Below are the code and all the weights of a small trained network. Each question names an input and a class and asks about switching units off, where a switched-off unit gives its printed mean instead of its output.

import numpy as np


def w(rows, s, z=0):
    codes = np.array(rows[::2]) - 128.0
    scale = np.full(codes.shape[1], s)
    scale[-1] = z or s
    return codes * scale


def f(y):
    return y / 2 * (1 + np.tanh(0.7978845608 * (y + 0.044715 * y**3)))


def log_softmax(a):
    a = a - a.max(-1, keepdims=True)
    return a - np.log(np.exp(a).sum(-1, keepdims=True))


def net(x, mask):
    res = np.array(x, float).reshape(1, 4) / 4 @ E
    y = f(res @ A[0][:, :-1].T + A[0][:, -1])
    res = res + np.where(mask, y, B[0][:, -1]) @ B[0][:, :-1]
    return log_softmax(res[-1] @ U[:, :-1].T + U[:, -1])


A, B = {}, {}
E = w([
[147,139,115,132,253,129,146,68,84,170,116],'x0',
[124,173,122,99,143,155,81,98,136,82,164],'x1',
[128,213,46,144,132,145,162,174,138,183,169],'x2',
[85,178,140,126,101,206,170,81,113,179,88],'x3',
],0.014)
A[0] = w([
[104,116,90,133,172,88,85,90,130,170,112,31],'N1',
[166,134,100,147,177,94,150,85,125,138,92,91],'N2',
[96,124,137,138,95,169,97,177,178,125,106,83],'N3',
[118,95,63,111,125,149,161,112,162,147,177,42],'N4',
[136,189,131,125,127,155,85,77,115,85,144,126],'N5',
[151,105,133,145,66,129,168,174,195,143,117,207],'N6',
[159,192,67,135,134,133,155,206,144,147,138,89],'N7',
[132,111,139,98,57,138,145,182,147,101,87,57],'N8',
[149,84,138,194,187,168,213,141,97,140,86,210],'N9',
[27,149,174,99,54,169,159,139,118,173,61,136],'N10',
[151,22,163,77,134,180,128,74,135,114,108,46],'N11',
[125,175,126,45,116,191,91,134,150,51,158,224],'N12',
[178,102,112,112,153,91,104,179,131,112,163,118],'N13',
[139,144,136,121,186,118,124,134,122,159,99,64],'N14',
[178,157,115,127,204,141,156,109,127,147,96,220],'N15',
[145,133,137,130,152,76,117,200,170,79,138,253],'N16',
[83,85,169,100,132,112,98,110,152,109,79,37],'N17',
[168,33,135,211,99,83,214,181,112,202,82,105],'N18',
[117,104,102,131,210,142,144,68,110,89,143,128],'N19',
[142,72,175,97,86,162,119,90,97,98,78,126],'N20',
[84,192,170,123,106,160,143,105,137,198,123,191],'N21',
[183,109,145,125,170,48,92,255,168,77,185,93],'N22',
[119,101,166,113,96,125,98,51,146,135,96,131],'N23',
[139,99,168,123,61,110,166,171,174,96,97,249],'N24',
[128,160,132,73,87,185,96,146,211,70,108,114],'N25',
[84,146,173,119,108,216,179,123,94,129,102,68],'N26',
[125,147,87,183,128,181,118,178,113,139,142,144],'N27',
[138,66,155,73,139,114,124,140,92,67,84,155],'N28',
[109,195,171,137,96,192,116,68,119,106,108,99],'N29',
[174,183,146,115,142,134,51,107,115,80,209,120],'N30',
[77,157,60,101,151,119,162,171,146,150,129,99],'N31',
[129,127,138,113,142,97,124,161,151,103,134,12],'N32',
[77,172,108,181,140,154,150,182,149,144,201,95],'N33',
[55,192,159,118,118,123,149,92,117,134,107,71],'N34',
[101,117,142,141,86,91,178,177,162,117,83,120],'N35',
[120,147,125,132,78,129,87,123,143,100,132,58],'N36',
[113,131,50,133,105,102,145,114,136,151,174,49],'N37',
[136,150,125,164,168,135,132,111,132,132,97,60],'N38',
],0.0098,0.0051)
B[0] = w([
[36,124,206,222,126,83,123,123,122,206,138,149],'N1',
[35,124,209,160,103,150,169,135,107,119,171,172],'N2',
[39,135,135,209,131,78,173,71,39,176,171,173],'N3',
[123,154,197,140,62,2,83,114,177,164,115,142],'N4',
[80,74,118,28,225,160,163,180,160,182,107,168],'N5',
[77,83,138,130,133,210,205,85,72,170,205,217],'N6',
[189,171,246,109,29,172,79,94,171,186,104,217],'N7',
[78,117,159,178,161,113,139,106,84,214,149,188],'N8',
[111,81,111,96,144,153,238,102,118,189,166,209],'N9',
[155,167,87,177,220,66,251,190,151,119,102,248],'N10',
[152,174,224,145,12,159,102,112,175,204,136,187],'N11',
[96,35,156,85,143,239,174,105,122,207,165,204],'N12',
[146,198,180,152,156,26,212,171,120,74,128,187],'N13',
[52,100,191,177,77,86,125,135,86,197,213,156],'N14',
[118,108,186,87,141,141,179,86,113,166,212,212],'N15',
[161,125,154,170,205,152,229,145,144,114,169,214],'N16',
[191,225,222,166,69,86,24,117,191,154,95,169],'N17',
[93,78,46,22,182,219,88,196,213,237,37,228],'N18',
[50,100,189,116,134,127,182,116,95,210,216,186],'N19',
[182,147,219,124,42,173,121,128,191,156,127,199],'N20',
[192,95,149,122,163,82,188,168,139,103,131,230],'N21',
[132,167,143,199,217,56,218,211,168,84,102,242],'N22',
[205,155,185,118,60,159,125,140,187,156,109,180],'N23',
[148,142,175,112,186,207,196,119,108,172,182,232],'N24',
[52,77,198,108,202,139,132,114,47,199,197,191],'N25',
[81,185,182,246,167,61,193,155,168,59,89,205],'N26',
[162,163,186,127,110,133,158,102,175,154,120,186],'N27',
[179,176,219,124,115,150,151,154,150,159,136,195],'N28',
[135,135,65,177,174,70,213,239,130,103,52,200],'N29',
[135,60,85,57,211,146,128,232,204,249,51,182],'N30',
[181,115,192,129,56,168,86,121,131,176,96,190],'N31',
[99,153,149,217,127,42,39,174,186,221,55,137],'N32',
[166,184,160,119,22,144,34,88,200,168,174,203],'N33',
[152,167,113,141,175,20,172,232,170,149,105,177],'N34',
[50,49,140,117,187,127,120,31,96,230,169,187],'N35',
[15,121,158,175,85,160,94,131,99,224,135,155],'N36',
[152,180,207,173,66,122,32,137,181,144,117,162],'N37',
[89,168,201,183,151,89,138,131,75,189,131,147],'N38',
],0.0062,0.014)
U = w([
[9,105,166,204,141,96,116,34,58,154,223,78],'0',
[159,188,113,226,183,22,160,199,158,95,82,64],'1',
[204,202,190,152,31,132,47,92,187,148,117,103],'2',
[91,71,81,34,186,164,105,162,176,192,73,165],'3',
[219,109,105,48,167,207,212,70,123,83,179,213],'4',
[113,131,36,61,79,133,29,61,97,30,15,1],'5',
[154,172,1,123,66,171,47,3,13,78,52,1],'6',
],0.0085,0.0052)

Each question gives the input, the list of numbers given to net, and the class t.
The units are the neurons (one row each of A and B). Each row of codes is followed by its name. A weight is (code - 128) times the scale printed after its matrix; where a second scale follows, it is the last column's (A, B and U).
mask holds one flag per neuron, in row order. A switched-off neuron (its flag False) gives its mean, the last column of its row in B, instead of its output. The means were averaged over made-up inputs and are rounded, as every weight is.
A unit's drop is (log p(t) with every unit on - log p(t) with that unit switched off) / (log p(t) with every unit on - log p(t) with every unit switched off).
The circuit of an input: a set's keep is (log p(t) with only the set's units on - log p(t) with every unit switched off) / (log p(t) with every unit on - log p(t) with every unit switched off). Starting from the 12 units with the biggest drops (on a tie, the unit counted first), units are removed one at a time, each time the one whose removal leaves the highest keep (on an exact tie, the one counted first), for as long as the keep stays at least 0.8.
units of the circuit, in order: the units of the circuit, biggest drop first
top k neurons: the k neurons with the biggest drops, biggest first
drop when u is switched off: that unit's drop, to one decimal
input [2,6,5,-3], class 3: units of the circuit, in order	(N30)
input [7,8,2,8], class 1: top 2 neurons	(N29, N34)
input [-6,3,7,0], class 2: top 4 neurons	(N7, N33, N37, N31)
input [5,-6,4,1], class 3: top 2 neurons	(N18, N3)
input [-3,1,-3,1], class 4: units of the circuit, in order	(N1, N24)
input [-4,-8,0,8], class 1: top 2 neurons	(N10, N26)
input [-5,-5,4,5], class 0: top 3 neurons	(N6, N35, N3)
input [7,8,-7,-8], class 1: top 2 neurons	(N22, N13)
input [7,-7,5,4], class 0: top 3 neurons	(N14, N2, N15)
input [-2,-7,4,8], class 1: top 2 neurons	(N10, N26)
input [0,7,4,5], class 3: top 3 neurons	(N12, N5, N22)
input [4,4,-7,7], class 1: top 2 neurons	(N29, N26)
input [2,7,5,4], class 3: top 2 neurons	(N5, N30)
input [-5,0,-5,8], class 1: units of the circuit, in order	(N10)
input [2,-4,8,7], class 2: top 4 neurons	(N7, N33, N31, N22)
input [-7,-7,7,-4], class 0: top 2 neurons	(N6, N35)
input [-3,6,5,-2], class 3: drop when N11 is switched off	0.2
input [-1,-1,-6,4], class 2: drop when N16 is switched off	0.0
input [-7,3,-7,7], class 0: drop when N12 is switched off	1.0
input [0,6,6,2], class 2: units of the circuit, in order	(N33)
